In the rows, zero is written as 128.
Each row of numbers stands for one object and depends on some of the facts below. Use the named rows to name the rest.

Some rows with their names:
[152 182  68 141 135 172 111  97 103 158 151 147 124 152 107  96 112 159
 133 191 160 109 125  48 124 123 102  75 109 111 131 146 122  87 138 105
 146 133 148 121  71]: kito
[124 183 151 169 180 181 115  92 151 147  95 130 172 173 132 152  62 130
  93 193 142 112 112 114  98 121  85  99 125 100 123 126 134 104  80  76
 160 118 141 102 118]: zetetron
[140 186 104 155 159 133 112  81 131 154 133 145 175 127 123 114 116 153
 135 181 151 124 112 106 106 162  93 103 128 170 136 107 112 142 149  95
 135 120 133 100  83]: geklin
[171 136  97 128 136 158  67  77  88 184 137 137 176 157  70 120 132 130
  82 185 143 147 118  88  71 129  93 130 109 113 100 126 117  68  95 105
 142 150 133 129 102]: tises
[132 215 107 173 190 147 132 107 156  97 110 152 156 137 178 108  83 143
 128 164 146 123 133  97 113 141  92  70 120 132 180  86 118 164 130  78
 141  95 141  55  77]: maskel
[149 187  95 168 141 196 134  70 111 164 133 138 125 148 110 122  77 149
 135 193 158 104  99  78 108 130  93  80 141 123 129 145 131  78 117  77
 148 112 147 116 105]: piplu
[148 192 103 162 148 152 133  59 108 152 138 153 146 128 113 121  94 160
 160 176 141 115 100  95 101 160  98  91 144 179 152 120 121 124 133  98
 130 101 151  99  79]: naplon
[158 167 104 153 139 121 115  69 101 130 137 165 174 145  90 127  99 146
 134 175 104 119  95 102  85 154 120 131 128 170 133 121 145 133 116 120
 128 100 155 100  82]: buklal
[119 202 149 185 193 168 144  57 159 151  87 135 186 140 152 156  64 138
 122 177 150 101  91 155  90 163  78 105 163 167 145  98 121 137 110  57
 135  89 133  72 127]: plupun
[144 181 127 159 163 128 102  91 113 134 131 156 167 130 117 116  94 149
 131 175 120 143 114 100  88 145  98  97 119 162 147 107 124 142 113  99
 134 127 141  95  82]: fegefla
[129 160 127 167 161 160 100  98 110 168 117 135 176 159 112 114 108 149
 100 196 126 114 117 104  85 132  86 110 104  97 114 139 134  90 124  86
 149 134 151 121 117]: midu
[122 190 108 125 171 139 107  77 126 150 142 157 156 134 108 117 117 158
 151 186 147 102 117  85 124 149  82  96 136 171 137 113 102 139 125 126
 136 106 134 106  51]: farek
[194 138  90 168 123 160  83 100  91 153 127 128 174 146 101 108 112 128
  80 168 142 172 124  87  58 127 105 108  88 108 125 118 123  76 112  69
 146 149 137 111 123]: lizok
[186 170  76 167 136 177 122  92 117 156 133 146 164 163 116 107 114 137
 118 197 152  81 116  99 104 139  88 107 121  98 110 149 162  92 146  93
 136 107 149 109 103]: netrabus
[158 152 115 132 155 107  61  95 115 148 127 143 207 135 105 125 127 133
  87 166 135 174 125 112  71 152  92 135  93 158 135  76 102 137 111  97
 134 146 116  91  81]: dusar
[124 168 146 137 173 167  75  98 110 195 138 124 140 130  92 126  96 152
 118 201 164 149 133  80 115 116  78  80 116 124 104 128 100  84  97  87
 157 170 130 147  92]: bakizom
[129 213 118 165 174 159 140  64 132 130 117 156 156 145 140 129  81 144
 139 173 139 102 107 110 104 151  95  90 151 164 162 104 113 138 114  85
 127  85 146  76  83]: suvom
[148 170 117 158 149 171 102  92 112 160 123 139 158 154 103 125  86 139
 112 192 136 126 117  85  98 119  93  94 116 116 115 138 136  87 106  98
 150 137 150 125 106]: flifla
[122 172 132 163 172 118  93  88 112 156 124 153 189 137 116 109 123 160
 118 180 110 132 125 120  75 156  84 120 114 159 139 116 123 136 138  96
 133 130 142 101  94]: nogra

Some facts about the objects:
vonar Π:750 Λ:445
sostes Π:19 Λ:638 μ:bufes
sopler Π:278 Λ:638 μ:tibres
munen Π:480 Λ:638 μ:greli
nukur Π:480 Λ:445
kito Π:827 Λ:445 μ:trugreska
ratu Π:827 Λ:445 μ:kikuzok
zetetron Π:19 Λ:445
testun Π:19 Λ:638 χ:tibres
koridu Π:387 Λ:638 μ:skider
fetri Π:19 Λ:638 χ:zotas
zizotel Π:480 Λ:445 μ:drimedun
trolok Π:19 Λ:638 μ:rubu
skedum Π:480 Λ:445
loroko Π:827 Λ:638 χ:vonar
vanu Π:19 Λ:638 μ:drimen χ:vonar
midu Π:278 Λ:445
plupun Π:750 Λ:638 χ:nelutras
megul Π:827 Λ:445 μ:tena
trigar Π:750 Λ:445
ruklen Π:278 Λ:445 χ:traken
plila Π:750 Λ:638 μ:klavas χ:tibres
plabren Π:480 Λ:445 μ:brenirum
bakizom Π:19 Λ:445 μ:suski
flaskeli Π:480 Λ:638 μ:miskos
turos Π:750 Λ:445 χ:bakizom
grinuk Π:278 Λ:445 μ:maskel
suski Π:19 Λ:445 μ:plabren
grokik Π:19 Λ:638 μ:poskol
tridos Π:387 Λ:638 μ:stobru
pobrak Π:278 Λ:445 μ:tises χ:dusar
skomin Π:480 Λ:445 μ:britel
gozezu Π:827 Λ:445 χ:zotas
drosim Π:278 Λ:445 μ:pobrak
maskel Π:827 Λ:638
gruskaras Π:827 Λ:445 μ:daplisko
medru Π:278 Λ:638 μ:grafi χ:klebres
kikuzok Π:19 Λ:445 χ:kliplam
graska Π:19 Λ:638 μ:gruskaras
gukom Π:480 Λ:638
klebres Π:278 Λ:638
stiflon Π:387 Λ:638 μ:sostes χ:zotas
gragros Π:750 Λ:445
kido Π:387 Λ:445
susko Π:750 Λ:445 χ:zotas
vevus Π:750 Λ:445
dranuplos Π:827 Λ:638 χ:plabren
klavas Π:19 Λ:445 μ:vanu
flupul Π:387 Λ:445 μ:farek χ:bruflak
sigredrim Π:827 Λ:445
lodropar Π:19 Λ:638
stabrek Π:827 Λ:638
fegefla Π:19 Λ:638 μ:zotas
nelutras Π:387 Λ:638 χ:tibres
plitrin Π:19 Λ:445 μ:suvom χ:traken
grifi Π:750 Λ:445
nogra Π:278 Λ:638
trugreska Π:827 Λ:638
klasa Π:387 Λ:638 μ:plupun χ:brebro
brenirum Π:19 Λ:445 μ:bruklistur
nalek Π:387 Λ:638 μ:bruflak χ:drukler
miklu Π:750 Λ:445 μ:letras
mazar Π:19 Λ:445 μ:bakledan
netrabus Π:750 Λ:445 χ:letras
kluske Π:480 Λ:638
tena Π:827 Λ:638 μ:drosim
britel Π:19 Λ:638
vikle Π:750 Λ:445 χ:gozezu
rubu Π:387 Λ:445 μ:brebro
floflin Π:480 Λ:445
piplu Π:827 Λ:445 χ:tibres
trora Π:278 Λ:445
grafi Π:387 Λ:445
tibres Π:19 Λ:638 μ:zetetron
lamil Π:387 Λ:445 χ:kikuzok
dusar Π:480 Λ:638
seklu Π:480 Λ:445 χ:kapal
zotas Π:750 Λ:445 μ:trolok
meni Π:19 Λ:445 μ:zutol
futropar Π:19 Λ:445
miskos Π:480 Λ:638 μ:turun
pestin Π:19 Λ:445
bakledan Π:278 Λ:445 μ:stupler
geklin Π:750 Λ:638
buklal Π:387 Λ:638 χ:klebres
kligrik Π:387 Λ:445 μ:skeskis
tulakik Π:19 Λ:445
traken Π:387 Λ:445 μ:graska χ:trigar
fuplun Π:750 Λ:638 μ:medru χ:trolok
bruklistur Π:19 Λ:445 μ:fegefla
drimen Π:750 Λ:445 μ:ratu
stidotru Π:750 Λ:445 χ:drosim
lizok Π:480 Λ:445 μ:pufla
kliplam Π:480 Λ:445
daplisko Π:19 Λ:445 μ:skomin
radin Π:750 Λ:445 μ:drukler
flisak Π:19 Λ:638 μ:munen
gutro Π:480 Λ:638 μ:nalek
brepo Π:750 Λ:445 μ:nesen χ:nelutras
kapal Π:278 Λ:445
munu Π:387 Λ:445
bufes Π:750 Λ:638
bruflak Π:480 Λ:445 μ:bagrik
brebro Π:19 Λ:445 μ:grinuk
stagrik Π:480 Λ:445
greli Π:387 Λ:638 μ:zizotel
naplon Π:827 Λ:638 χ:zotas
mubu Π:750 Λ:638 χ:kido
flifla Π:19 Λ:445
skeskis Π:278 Λ:638
suvom Π:827 Λ:638 χ:zotas
keza Π:480 Λ:445
drukler Π:750 Λ:638 μ:vevus
tises Π:480 Λ:445 μ:bakizom
turun Π:19 Λ:638 μ:lizok χ:gutro
flunin Π:827 Λ:638
bagrik Π:750 Λ:638 μ:flupul
ligom Π:750 Λ:445
menen Π:19 Λ:638
kezak Π:278 Λ:638 χ:tibres
plukles Π:480 Λ:638
poskol Π:827 Λ:638 μ:flaskeli
drimedun Π:278 Λ:638
skider Π:387 Λ:445 μ:kito χ:nelutras
stobru Π:387 Λ:638
troplan Π:480 Λ:638 μ:meni χ:kikuzok
pufla Π:750 Λ:638 μ:gutro
letras Π:750 Λ:638 μ:flefal
stupler Π:750 Λ:638 μ:miklu χ:plila
nesen Π:750 Λ:638 μ:lamil
zutol Π:827 Λ:445 μ:sopler χ:stupler
farek Π:827 Λ:638 μ:flisak
klufik Π:278 Λ:445 μ:plila
flefal Π:750 Λ:638 μ:plitrin χ:flunin
flugul Π:480 Λ:638 χ:koridu

Name these rows:
No name comes twice in this set of rows, the named rows included.
[142 193 111 148 157 132 106  84 130 151 139 145 162 123 114 124 100 156
 147 177 149 122 110  99 119 147  93  92 130 174 139 108 115 143 135  96
 133 116 134 105  74]	stabrek
[132 193 110 170 166 195 125  69 111 184 125 125 127 142 131 114  96 152
 127 187 166 121 115  88 111 136  74  68 137 121 136 134 102  73 126  59
 152 133 148 117 109]	turos
[149 205 107 157 147 143 131  58 117 155 137 158 143 132 116 128  80 166
 160 180 146 119  86  99 107 150  92 100 139 183 149 109 107 130 130  95
 133 107 150  89  72]	loroko
[158 202 122 178 127 112 134  62  98 152 139 169 144 131 116 130  56 174
 150 167 123 166  61 111  90 148  98 122  96 181 162 107 101 133 133  87
 137 128 172  76  85]	turun
[131 169 100 163 154 181 118  84 105 125 120 143 153 173 104 117  93 133
 108 187 119 100 125  66  87 123 117  92 124  95 132 137 146  81  83 106
 144 105 151 111  90]	lamil
[151 187  96 146 140 157 106 105 149 167 130 129 165 154 130 131  94 157
 106 201 171 111 101 102 130 120  79 120  96 102 111 122 117 114 149  95
 161 133 139 103  90]	trigar
[135 202  87 136 169 134 112 100 118 125 149 165 135 132 129  86 125 156
 153 174 141 114 137  63 124 143  93  75 115 149 165 107 104 141 141 119
 130 108 141  90  39]	trugreska
[140 179 100 151 146 165 102  98 143 171 124 120 165 153 129 127  98 151
 110 197 176 116 110  96 128 124  80  99 106 108 112 119 111 106 139  88
 158 142 132 112 100]	vonar
[127 156 118 150 140 157 110  66  84 196 132 144 161 169  78 119 120 164
 113 209 115 100  96  98  80 143  87 138 121 119 103 160 128  71 122 113
 144 135 166 127 103]	pobrak
[124 187 135 148 183 132 100  89 127 127 124 160 172 140 128 115 104 150
 126 176 120 124 132  99  93 135  93  97 117 147 154 105 120 144 104 105
 134 118 143  85  72]	britel
[141 152 116 108 183 123  62  78  95 154 127 163 191 150  95 113 155 128
  91 172 126 137 133  94  73 154  83 134 121 158 145  94 102 121  89 129
 122 127 125  97  58]	munen
[141 175 120 170 138 159 125  78 104 173 121 154 165 178 116 123  94 160
 103 201 122  97  87 110  82 132  86 138 106  96 125 147 133  86 129  92
 147 128 177  98 105]	ruklen

Now the same objects, written a new way:
Some objects and their rows:
[116  63 218 115 161 131 175 112 128 107 122 181 161 100 136 129 182  96
 138 144 106  82  93 158 162 142 128 132 100 145 162 104 125  97 115 134
 168 120 110 126 129]: nelutras
[162 166  97 141 116 120 128 136 126 133 123 130  86 130 112 149 145 148
 124 128  84 167 191 146 123 119 109 107  96 120  70  89 127 104 129 149
 139 150 128 103 162]: skomin
[121 160 163 162 164 135 112 124 114 145 147 140 170  99 146 109 136 149
 119  64 112 107 126 144 132 125 134 125 133 161 140 135 137 101 140 118
 156 127 145 163 182]: poskol
[162 148 152 138 144 115 118 163 114 144 131 164 166  78 148 106 133 152
 121  80 130 123 122 181 116  86 131 117 158 109 191 135 154  75 154 110
 172 154 152 169 172]: gutro
[161 127 104 103 101 101 158 129 152 115  97 138 107 137 116 145 133 135
 135 159 129 184 172 142 143 111 104  88  73 137  80 108 116 138 132 138
 141 142 114  75  95]: keza
[139  98 194 116 166 113 130 113 137 124 110 141 182 119 161  92 130 125
 124 104 142 136 118 149 147 122 140  96 144 169 178 126 111 121 129 123
 149 121 121 147  86]: loroko
[162 126  78 130 108 116 157 106 176  89  92 124 116 157 108 136 131 145
 128 152 118 157 162 141 162 105 112 118  86 120  99 131 105 168 133 156
 134 125 117  71  76]: vonar
[115 119 176 142 195 141 101 129 125 135 154 115 146 114 138  91 165 117
 115  83  73 115 132 134 107 122 126 117 149 163 125 101 118  88 132 105
 149 133 142 183 203]: vanu
[162 123  96 120 118 118 178 115 156  87  96 147  85 129  95 159 144 112
 147 157 118 152 150 155 137 118 102 122  59 137  81  98 111 122 130 165
 160 148  92  64  94]: kido
[165 172 128 127 115 141 145 119 107 121 106 117  79 142 131 158 141 128
 129 123  69 160 207 141 126 155 113 111 107 134  74  34 134  87 116 158
 131 153 109 104 157]: pobrak
[171 162 105 174 100 116 135 144 119  88 122 131 106 139 105 142 123 140
 122 116  69 175 216 145 162 117 129 116 106 101  85  47 122  82 131 187
 126 127 137  97 138]: tises
[173 134 103 135 148 137 101 141 163 131 114 115  80 161  97 131 170 148
 126 131  49 169 196 153 119 104 104 116  97 129  70  92 106 117 130 151
 128 134 135 132 173]: plitrin
[134 196  87 131 130 133 126 154 155 134 110 148 138 153 142 144 178 165
 139 117  91 130 209 169 156  94  99 120  66 126  28  84 108 100 134 178
 159 139 139 114 130]: bakledan
[ 97 140 176 160 219 145  97 105 138 152 145 135 157 132 156  90 178 141
 119  77  66  72 131 131 130 129 123 149 124 174 102 131 104  98 117 124
 148 122 139 179 193]: stupler
[105 136 148 151 159 127 122 146 119 124 154 117 171 103 146  84 140 123
 108  83 101 118 132 145 127 103 124 110 153 139 134  94 133  87 145 100
 157 125 154 156 181]: sostes
[150 136 103 106 116 114 159 118 159 107  97 129  92 141  99 154 135 128
 132 163 122 176 155 137 137 124 101  97  70 141  87 107 117 149 126 143
 140 144 110  68 110]: skedum
[196 116 136 109 117 122 141 117 163 104  83 142  93 152 104 157 142 132
 142 150 110 178 169 166 144 124 114 104  86 144 112  95 109 142 126 171
 137 141  94  93  77]: ruklen
[117  99 172 129 161 109 152 120 133 107 136 141 167  94 127 100 126 108
 126 112 142 140  98 132 137 121 124 102 130 176 152 131 113 118 138 111
 154 123 117 123 121]: plukles
[145 115  85 108 110 117 154 133 166 100 107 113 103 149  97 135 139 131
 125 158 115 182 159 141 143 101  99  89  89 131  94 103 105 161 133 138
 135 118 124  77 111]: futropar

Which object is each row?
No name comes twice in this set of rows, the named rows included.
[109 119 200 142 163 131 125 121 107 153 132 162 181 113 171 100 180 148
 106 104  78  80 142 148 155 121 142 130 133 116 147 120 129  79 105 121
 144 119 161 163 180]	plila
[152 170  78 157 155 121  98 130 158 146 115 137 105 156 106 133 167 182
 125 124  59 139 191 145 141 101 107 135  59 136  19 132  89 116 117 168
 130 130 143 111 174]	miklu
[143  67 220 128 150 119 147 125 128 122 111 180 179  99 133 118 158 121
 134 125 122 122 102 156 162 130 139 113 113 146 190 123 115 108 123 142
 148 113 122 127 124]	kezak
[161 184 111 124 113 140 164  96 127 116 123 102  66 125 125 120  99 129
 100 118  97 170 209  90 143 141 133 119 100 124  83  35 154  61 129 142
 106 112 121  84 180]	zotas
[164 113 144  94  87 124 151 112 146 133  82 152 106 150 123 160 155 146
 126 182 114 168 169 148 162 136 117  97  71 120 121 111 121 158 102 156
 126 125 127  73 103]	piplu
[204 175  93 103  93 156 163 136 127 114  95 141  72 122 132 172 141 137
 133 133  98 128 172 196 105 116 106 140 110  70 150  64 185  92 156 150
 163 177 112 112 153]	flupul
[136 156 134 142 162 132 118 124 115 149 144 137 151  91 151 101 134 150
 104  75 118  93 106 148 107 112 127 139 152 137 177 155 158 104 144  93
 160 141 149 161 197]	pufla
[159 168 101 149 103 122 162 131 103  96 122 135  77 121 120 156 136 115
 133 123  74 149 201 143 133 136 111 121  97 116  57  43 144  54 129 165
 145 159 111  86 144]	rubu
[141 145 154 150 151 132 152 143  99 109 147 158 150  70 150 113 132 118
 128  74 111  97 119 160 122 115 131 134 148 123 166 101 166  48 159 129
 178 161 121 152 170]	greli
[139 140 135 151 129 141 135 134 103 107 158 110 144  81 119 100 126 123
 104  79 118 112 107 153 106 108 133 121 177 110 210 108 176 111 160  96
 161 126 150 163 204]	flisak
[ 78 156 138 183 216 137 101 117 151 137 158 132 196 127 140  89 176 151
 128  67  84  66 130 131 147 105 125 152 112 170  69 151  92  95 129 135
 156 115 148 158 186]	letras

